Below are the code and all the weights of a small trained network. Each question names an input and a target symbol and asks about switching units off, where a switched-off unit gives its printed mean instead of its output.

import numpy as np


def w(rows, s, z=0):
    codes = np.array(rows[::2]) - 128.0
    scale = np.full(codes.shape[1], s)
    scale[-1] = z or s
    return codes * scale


def f(y):
    return np.maximum(y, 0)


def softmax(a):
    e = np.exp(a - a.max(-1, keepdims=True))
    return e / e.sum(-1, keepdims=True)


def log_softmax(a):
    a = a - a.max(-1, keepdims=True)
    return a - np.log(np.exp(a).sum(-1, keepdims=True))


def net(x, mask):
    ids = ['εημξσφω'.index(c) for c in x.split()]
    T = len(ids)
    res = E[ids] + P[:T]
    u = 0
    for l in range(2):
        r = res
        for j in range(2):
            rows = slice(2 * j, 2 * j + 2)
            q, k, v = (r @ M[l][rows].T for M in (Q, K, V))
            z = softmax(np.where(np.tri(T) > 0, q @ k.T / 2**0.5, -1e9)) @ v
            o = O[l][rows]
            res = res + np.where(mask[u + j], z, o[:, -1]) @ o[:, :-1]
        u += 2
        y = f(res @ A[l][:, :-1].T + A[l][:, -1])
        res = res + np.where(mask[u : u + 8], y, B[l][:, -1]) @ B[l][:, :-1]
        u += 8
    return log_softmax(res[-1] @ U[:, :-1].T + U[:, -1])


Q, K, V, O, A, B = {}, {}, {}, {}, {}, {}
E = w([
[170,119,134],'ε',
[89,10,135],'η',
[139,124,152],'μ',
[168,109,137],'ξ',
[116,140,158],'σ',
[236,88,79],'φ',
[61,143,186],'ω',
],0.014)
P = w([
[138,196,145],'0',
[156,61,59],'1',
[246,151,37],'2',
[177,117,145],'3',
[106,131,31],'4',
[162,119,151],'5',
[103,123,20],'6',
[140,127,162],'7',
],0.011)
Q[0] = w([
[94,71,203],'0.h0',
[163,229,247],'0.h0',
[150,206,175],'0.h1',
[148,139,53],'0.h1',
],0.015)
K[0] = w([
[103,51,119],'0.h0',
[152,158,44],'0.h0',
[10,120,99],'0.h1',
[144,165,193],'0.h1',
],0.013)
V[0] = w([
[96,30,86],'0.h0',
[57,81,170],'0.h0',
[209,254,245],'0.h1',
[118,59,227],'0.h1',
],0.007)
O[0] = w([
[254,113,95,104],'0.h0',
[139,228,114,5],'0.h0',
[13,244,248,202],'0.h1',
[208,198,94,54],'0.h1',
],0.0057,0.0024)
A[0] = w([
[94,104,177,255],'0.n0',
[92,1,163,84],'0.n1',
[157,159,60,24],'0.n2',
[169,201,87,171],'0.n3',
[79,246,142,92],'0.n4',
[180,117,143,201],'0.n5',
[165,138,91,245],'0.n6',
[163,237,92,75],'0.n7',
],0.0088,0.0029)
B[0] = w([
[251,98,149,209],'0.n0',
[120,220,150,217],'0.n1',
[139,83,4,156],'0.n2',
[106,86,192,181],'0.n3',
[218,163,38,184],'0.n4',
[76,116,211,243],'0.n5',
[133,205,202,254],'0.n6',
[155,219,154,154],'0.n7',
],0.011,0.0042)
Q[1] = w([
[75,144,79],'1.h0',
[251,166,130],'1.h0',
[238,82,73],'1.h1',
[158,220,67],'1.h1',
],0.018)
K[1] = w([
[88,67,125],'1.h0',
[224,85,170],'1.h0',
[79,187,91],'1.h1',
[4,123,126],'1.h1',
],0.019)
V[1] = w([
[102,90,201],'1.h0',
[142,119,125],'1.h0',
[183,66,252],'1.h1',
[214,73,56],'1.h1',
],0.011)
O[1] = w([
[174,168,13,1],'1.h0',
[134,144,119,155],'1.h0',
[228,219,112,250],'1.h1',
[207,113,2,223],'1.h1',
],0.0078,0.0045)
A[1] = w([
[134,147,157,253],'1.n0',
[50,237,22,254],'1.n1',
[67,3,130,7],'1.n2',
[65,185,159,57],'1.n3',
[228,157,29,157],'1.n4',
[130,16,178,187],'1.n5',
[229,5,7,150],'1.n6',
[33,184,132,42],'1.n7',
],0.0079,0.0029)
B[1] = w([
[151,161,77,194],'1.n0',
[236,156,227,162],'1.n1',
[72,222,133,156],'1.n2',
[155,123,79,131],'1.n3',
[45,116,116,254],'1.n4',
[98,77,9,190],'1.n5',
[133,122,236,173],'1.n6',
[134,135,90,128],'1.n7',
],0.014,0.0098)
U = w([
[186,78,116,17],'ε',
[44,90,245,93],'η',
[193,19,123,71],'μ',
[200,77,168,157],'ξ',
[112,74,122,106],'σ',
[87,241,134,236],'φ',
[1,138,156,4],'ω',
],0.0088,0.0033)

Each question gives the input, a string of symbols that net reads in full, and the target symbol t.
The units are the heads (2 rows each of Q, K, V and O) and the neurons (one row each of A and B). Each row of codes is followed by its name. A weight is (code - 128) times the scale printed after its matrix; where a second scale follows, it is the last column's (O, A, B and U).
mask holds one flag per unit, layer by layer, with each layer's heads first. A switched-off unit (its flag False) gives its mean, the last column of its rows in O or B, instead of its output. The means were averaged over made-up inputs and are rounded, as every weight is.
A unit's drop is (log p(t) with every unit on - log p(t) with that unit switched off) / (log p(t) with every unit on - log p(t) with every unit switched off).
The circuit of an input: a set's keep is (log p(t) with only the set's units on - log p(t) with every unit switched off) / (log p(t) with every unit on - log p(t) with every unit switched off). Starting from the 12 units with the biggest drops (on a tie, the unit counted first), units are removed one at a time, each time the one whose removal leaves the highest keep (on an exact tie, the one counted first), for as long as the keep stays at least 0.8.
circuit, biggest first: the units of the circuit, biggest drop first
most important unit: the unit with the biggest drop
k most important neurons: the k neurons with the biggest drops, biggest first
k most important neurons of layer l: the k neurons of layer l with the biggest drops, biggest first
heads that matter: for each layer, one digit per head in row order, 1 if its drop is at least 0.15 and else 0, layers parted by /
input μ σ φ φ μ ε σ μ, target μ: most important unit	0.n0
input φ μ ξ μ η ε ω η, target φ: circuit, biggest first	[0.n1; 1.h1]
input ξ μ φ η ξ μ φ σ, target ξ: circuit, biggest first	[0.n0; 1.n4]
input σ μ ξ φ σ φ φ ω, target σ: 2 most important neurons of layer 0	[0.n0; 0.n4]
input ε σ φ ω μ φ φ, target η: circuit, biggest first	[1.n6; 1.n4]
input μ φ φ φ φ η, target μ: 2 most important neurons	[0.n0; 0.n4]
input φ ω ε ω φ φ μ φ, target φ: heads that matter	00 / 11
input ω σ σ μ σ ω ω, target η: 3 most important neurons	[0.n4; 0.n0; 0.n6]
input ω η φ η φ ω ξ μ, target ω: 3 most important neurons of layer 0	[0.n4; 0.n5; 0.n7]
input ω φ σ φ φ σ, target ω: 2 most important neurons	[0.n4; 0.n0]
input ω μ ω σ, target ω: 2 most important neurons of layer 0	[0.n4; 0.n1]
input ω ξ φ, target φ: 2 most important neurons	[0.n7; 0.n6]
input μ φ φ μ ω φ μ σ, target μ: 3 most important neurons	[0.n0; 0.n4; 0.n6]
input ω ε φ φ φ φ σ ε, target ω: 3 most important neurons	[0.n4; 0.n0; 1.n2]
input σ ω ω φ ε ω φ ε, target σ: 3 most important neurons	[0.n4; 1.n5; 0.n5]
input ξ ω ω σ ξ σ, target ξ: circuit, biggest first	[1.n4]
input μ σ ε ω η φ φ η, target μ: circuit, biggest first	[0.n0; 1.n5]
input μ ω σ φ μ σ, target μ: 2 most important neurons	[0.n4; 0.n0]
input φ ω σ φ φ σ φ, target η: 4 most important neurons of layer 0	[0.n2; 0.n0; 0.n1; 0.n5]
input φ ω φ μ φ η, target φ: 2 most important neurons	[0.n1; 0.n3]
input σ μ σ φ φ φ ξ μ, target σ: 2 most important neurons	[0.n4; 0.n0]
input μ φ φ σ φ ω φ ξ, target μ: 2 most important neurons of layer 0	[0.n4; 0.n0]
input μ φ ω μ σ μ, target μ: 3 most important neurons of layer 1	[1.n5; 1.n4; 1.n2]
input ω σ ε μ φ η, target ω: 3 most important neurons	[0.n4; 1.n2; 0.n0]
input σ ω φ ω, target σ: 3 most important neurons of layer 0	[0.n4; 0.n0; 0.n6]
input ω ω φ σ ω μ ω ε, target ω: 2 most important neurons	[0.n4; 1.n2]
input ξ φ μ σ ω ε ω, target ξ: heads that matter	00 / 00
input ω φ φ φ φ ω σ η, target ω: 2 most important neurons	[0.n4; 0.n0]
input σ φ φ φ σ ε, target σ: 4 most important neurons	[0.n4; 1.n5; 0.n0; 0.n5]
